[  39   42  -50   97  119   31 -103] -> N
[ 2  2 -2  4  5  1 -5] -> F
[-2 -1  3 -5 -6 -1  6] -> E
[  4   4  -6  11  13   3 -11] -> C
diff E: [-2 -1  3 -4 -6 -1  6] -> 3, [-5]
diff E: [-2 -1  3 -5 -6 -1  7] -> 6, [6]
diff E: [-2 -1  3 -5 -6 -2  6] -> 5, [-1]
diff C: [  4   4  -7  11  13   3 -11] -> 2, [-6]
diff C: [  4   4  -6  11  13   3 -10] -> 6, [-11]

